Below are the code and all the weights of a small trained network. Each question names an input and a class and asks about switching units off, where a switched-off unit gives its printed mean instead of its output.

import numpy as np


def w(rows, s, z=0):
    codes = np.array(rows[::2]) - 128.0
    scale = np.full(codes.shape[1], s)
    scale[-1] = z or s
    return codes * scale


def f(y):
    return np.maximum(y, 0)


def log_softmax(a):
    a = a - a.max(-1, keepdims=True)
    return a - np.log(np.exp(a).sum(-1, keepdims=True))


def net(x, mask):
    res = np.array(x, float).reshape(1, 4) / 4 @ E
    y = f(res @ A[0][:, :-1].T + A[0][:, -1])
    res = res + np.where(mask, y, B[0][:, -1]) @ B[0][:, :-1]
    return log_softmax(res[-1] @ U[:, :-1].T + U[:, -1])


A, B = {}, {}
E = w([
[151,102,114,104,142,7],'x0',
[100,101,203,75,69,111],'x1',
[68,156,124,84,210,137],'x2',
[139,130,132,121,131,133],'x3',
],0.017)
A[0] = w([
[188,156,106,145,138,56,193],'N1',
[192,144,127,186,123,115,169],'N2',
[147,145,87,180,150,116,234],'N3',
[172,133,83,201,147,92,254],'N4',
[132,149,113,190,200,154,229],'N5',
[116,95,190,113,99,93,126],'N6',
[104,147,136,86,188,89,55],'N7',
[76,156,146,94,166,210,148],'N8',
[109,174,125,117,179,143,127],'N9',
[148,171,92,172,166,149,219],'N10',
[68,148,162,104,106,159,115],'N11',
[164,125,148,154,85,189,166],'N12',
[213,73,102,157,77,44,135],'N13',
[139,76,167,109,100,83,103],'N14',
[71,146,208,73,138,137,105],'N15',
[75,110,252,89,107,132,200],'N16',
[110,91,172,88,78,93,115],'N17',
[156,83,178,116,69,81,154],'N18',
[143,132,134,177,63,190,206],'N19',
[143,140,123,174,53,177,201],'N20',
[104,144,107,68,173,81,54],'N21',
[78,190,111,180,189,170,222],'N22',
[160,86,146,113,137,128,159],'N23',
[111,132,100,71,170,71,50],'N24',
],0.013,0.0057)
B[0] = w([
[179,64,116,176,210,133,227],'N1',
[205,131,123,179,200,137,186],'N2',
[231,123,161,140,217,163,207],'N3',
[209,97,152,164,188,153,231],'N4',
[173,78,108,32,157,221,227],'N5',
[67,83,84,90,62,115,199],'N6',
[162,178,205,88,120,70,201],'N7',
[1,149,97,149,71,203,227],'N8',
[110,97,114,84,77,168,194],'N9',
[183,91,139,39,154,183,214],'N10',
[47,169,142,206,94,139,184],'N11',
[137,126,177,95,126,68,185],'N12',
[141,53,30,153,155,183,251],'N13',
[122,99,57,75,54,150,200],'N14',
[64,186,137,198,79,132,212],'N15',
[20,166,146,211,40,100,245],'N16',
[48,110,81,88,66,138,208],'N17',
[88,70,50,98,72,132,221],'N18',
[189,175,218,43,135,18,200],'N19',
[208,166,194,19,130,18,195],'N20',
[160,133,188,55,136,81,206],'N21',
[95,103,155,52,107,204,245],'N22',
[123,74,99,145,115,98,157],'N23',
[211,178,217,60,151,36,208],'N24',
],0.008,0.016)
U = w([
[178,135,197,98,173,107,253],'0',
[109,67,72,94,93,208,85],'1',
[118,143,158,125,81,7,131],'2',
[83,174,148,222,107,186,4],'3',
[168,85,81,232,174,144,90],'4',
],0.014,0.0016)

Each question gives the input, the list of numbers given to net, and the class t.
The units are the neurons (one row each of A and B). Each row of codes is followed by its name. A weight is (code - 128) times the scale printed after its matrix; where a second scale follows, it is the last column's (A, B and U).
mask holds one flag per neuron, in row order. A switched-off neuron (its flag False) gives its mean, the last column of its row in B, instead of its output. The means were averaged over made-up inputs and are rounded, as every weight is.
A unit's drop is (log p(t) with every unit on - log p(t) with that unit switched off) / (log p(t) with every unit on - log p(t) with every unit switched off).
unit that matters most: the unit with the biggest drop
top k neurons: the k neurons with the biggest drops, biggest first
drop when u is switched off: that unit's drop, to one decimal
input [-8,1,0,8], class 2: top 3 neurons : [N19, N20, N12]
input [6,-3,1,-7], class 0: unit that matters most : N24
input [0,-7,-4,3], class 0: top 3 neurons : [N20, N19, N10]
input [6,6,0,-3], class 1: top 4 neurons : [N13, N18, N14, N19]
input [-7,4,1,-7], class 3: top 3 neurons : [N8, N11, N24]
input [-1,3,-8,-2], class 2: top 2 neurons : [N19, N20]
input [-5,-4,0,-4], class 0: top 3 neurons : [N19, N20, N13]
input [-7,1,6,8], class 3: top 2 neurons : [N11, N15]
input [1,-5,6,1], class 0: drop when N7 is switched off : 0.2
input [8,-4,-1,-4], class 4: drop when N13 is switched off : 0.1
input [0,1,-5,-3], class 2: drop when N20 is switched off : 0.3
